Below is a small trained network, with its code and all its weights. Each question gives an input and a class and asks what happens when units are switched off, that is, made to give their printed mean instead of their output.

import numpy as np


def w(rows, s, z=0):
    codes = np.array(rows[::2]) - 128.0
    scale = np.full(codes.shape[1], s)
    scale[-1] = z or s
    return codes * scale


def f(y):
    return np.maximum(y, 0)


def log_softmax(a):
    a = a - a.max(-1, keepdims=True)
    return a - np.log(np.exp(a).sum(-1, keepdims=True))


def net(x, mask):
    res = np.array(x, float).reshape(1, 4) / 4 @ E
    y = f(res @ A[0][:, :-1].T + A[0][:, -1])
    res = res + np.where(mask, y, B[0][:, -1]) @ B[0][:, :-1]
    return log_softmax(res[-1] @ U[:, :-1].T + U[:, -1])


A, B = {}, {}
E = w([
[117,95,169,105,199,143,87,84,153,91],'x0',
[126,154,195,155,151,164,223,56,11,126],'x1',
[220,108,156,161,149,154,185,219,151,185],'x2',
[146,96,223,212,102,128,14,148,117,68],'x3',
],0.012)
A[0] = w([
[158,139,34,62,163,134,227,90,57,181,119],'N1',
[145,106,172,248,177,142,185,221,104,179,130],'N2',
[23,116,112,186,112,67,154,66,60,44,148],'N3',
[162,138,195,254,69,150,52,150,43,97,54],'N4',
[111,160,156,162,154,178,200,44,96,60,2],'N5',
[117,194,116,186,40,134,185,137,93,133,34],'N6',
[220,170,174,159,132,212,160,113,26,128,105],'N7',
[9,178,78,197,52,151,87,132,72,147,198],'N8',
],0.0079,0.0047)
B[0] = w([
[46,130,172,71,96,172,191,121,223,178,252],'N1',
[159,149,109,171,236,207,88,53,146,187,224],'N2',
[148,177,99,170,193,188,149,79,145,155,235],'N3',
[28,32,179,27,106,128,220,163,134,205,245],'N4',
[114,123,2,138,75,98,77,213,157,16,212],'N5',
[117,106,80,146,30,236,46,126,165,134,171],'N6',
[120,101,55,177,73,85,95,153,233,189,228],'N7',
[146,154,71,118,213,188,181,68,198,148,212],'N8',
],0.0089,0.012)
U = w([
[47,66,239,65,93,122,199,132,167,146,120],'0',
[142,100,33,190,57,62,24,246,248,90,175],'1',
[142,121,164,123,135,166,77,110,205,135,254],'2',
[162,166,149,152,254,173,113,74,147,193,25],'3',
[166,70,177,157,128,88,203,110,198,98,109],'4',
[233,220,244,10,58,30,150,104,24,43,1],'5',
],0.0072,0.0056)

Each question gives the input, the list of numbers given to net, and the class t.
The units are the neurons (one row each of A and B). Each row of codes is followed by its name. A weight is (code - 128) times the scale printed after its matrix; where a second scale follows, it is the last column's (A, B and U).
mask holds one flag per neuron, in row order. A switched-off neuron (its flag False) gives its mean, the last column of its row in B, instead of its output. The means were averaged over made-up inputs and are rounded, as every weight is.
A unit's drop is (log p(t) with every unit on - log p(t) with that unit switched off) / (log p(t) with every unit on - log p(t) with every unit switched off).
The circuit of an input: a set's keep is (log p(t) with only the set's units on - log p(t) with every unit switched off) / (log p(t) with every unit on - log p(t) with every unit switched off). Starting from all 8 units, units are removed one at a time, each time the one whose removal leaves the highest keep (on an exact tie, the one counted first), for as long as the keep stays at least 0.8.
units of the circuit, in order: the units of the circuit, biggest drop first
unit that matters most: the unit with the biggest drop
k most important neurons: the k neurons with the biggest drops, biggest first
drop of u: that unit's drop, to one decimal
input [-8,6,-7,-3], class 2: units of the circuit, in order -> (N6, N1, N3, N5)
input [7,7,-7,-4], class 1: units of the circuit, in order -> (N5)
input [2,6,4,-2], class 1: 2 most important neurons -> (N7, N5)
input [-3,5,1,3], class 1: 3 most important neurons -> (N7, N1, N5)
input [-8,-6,8,3], class 2: 2 most important neurons -> (N2, N5)
input [-4,3,6,2], class 3: 3 most important neurons -> (N2, N5, N1)
input [2,6,6,6], class 0: 4 most important neurons -> (N4, N3, N8, N6)
input [-3,-1,7,-5], class 3: 4 most important neurons -> (N2, N4, N5, N7)
input [0,-2,-4,4], class 0: units of the circuit, in order -> (N2, N5)
input [-7,0,7,-6], class 2: 3 most important neurons -> (N2, N4, N6)
input [-3,6,-3,5], class 1: 4 most important neurons -> (N5, N7, N1, N6)
input [-2,-6,-7,-2], class 3: units of the circuit, in order -> (N5, N8)
input [-1,5,-5,2], class 1: 4 most important neurons -> (N5, N2, N7, N1)
input [-3,-4,7,7], class 0: 2 most important neurons -> (N4, N3)
input [-7,0,-8,-5], class 3: unit that matters most -> N8
input [-1,4,-6,1], class 3: 2 most important neurons -> (N3, N8)
input [-6,-2,4,3], class 2: units of the circuit, in order -> (N2, N5, N3)
input [4,7,-6,-6], class 1: 3 most important neurons -> (N5, N4, N2)
input [-4,-3,-7,-4], class 3: 2 most important neurons -> (N8, N4)
input [8,-6,5,6], class 2: units of the circuit, in order -> (N5)
input [1,7,-5,5], class 1: drop of N5 -> 1.4
input [-5,-2,-5,8], class 0: drop of N4 -> 0.9
input [0,5,-5,8], class 0: drop of N4 -> 5.3
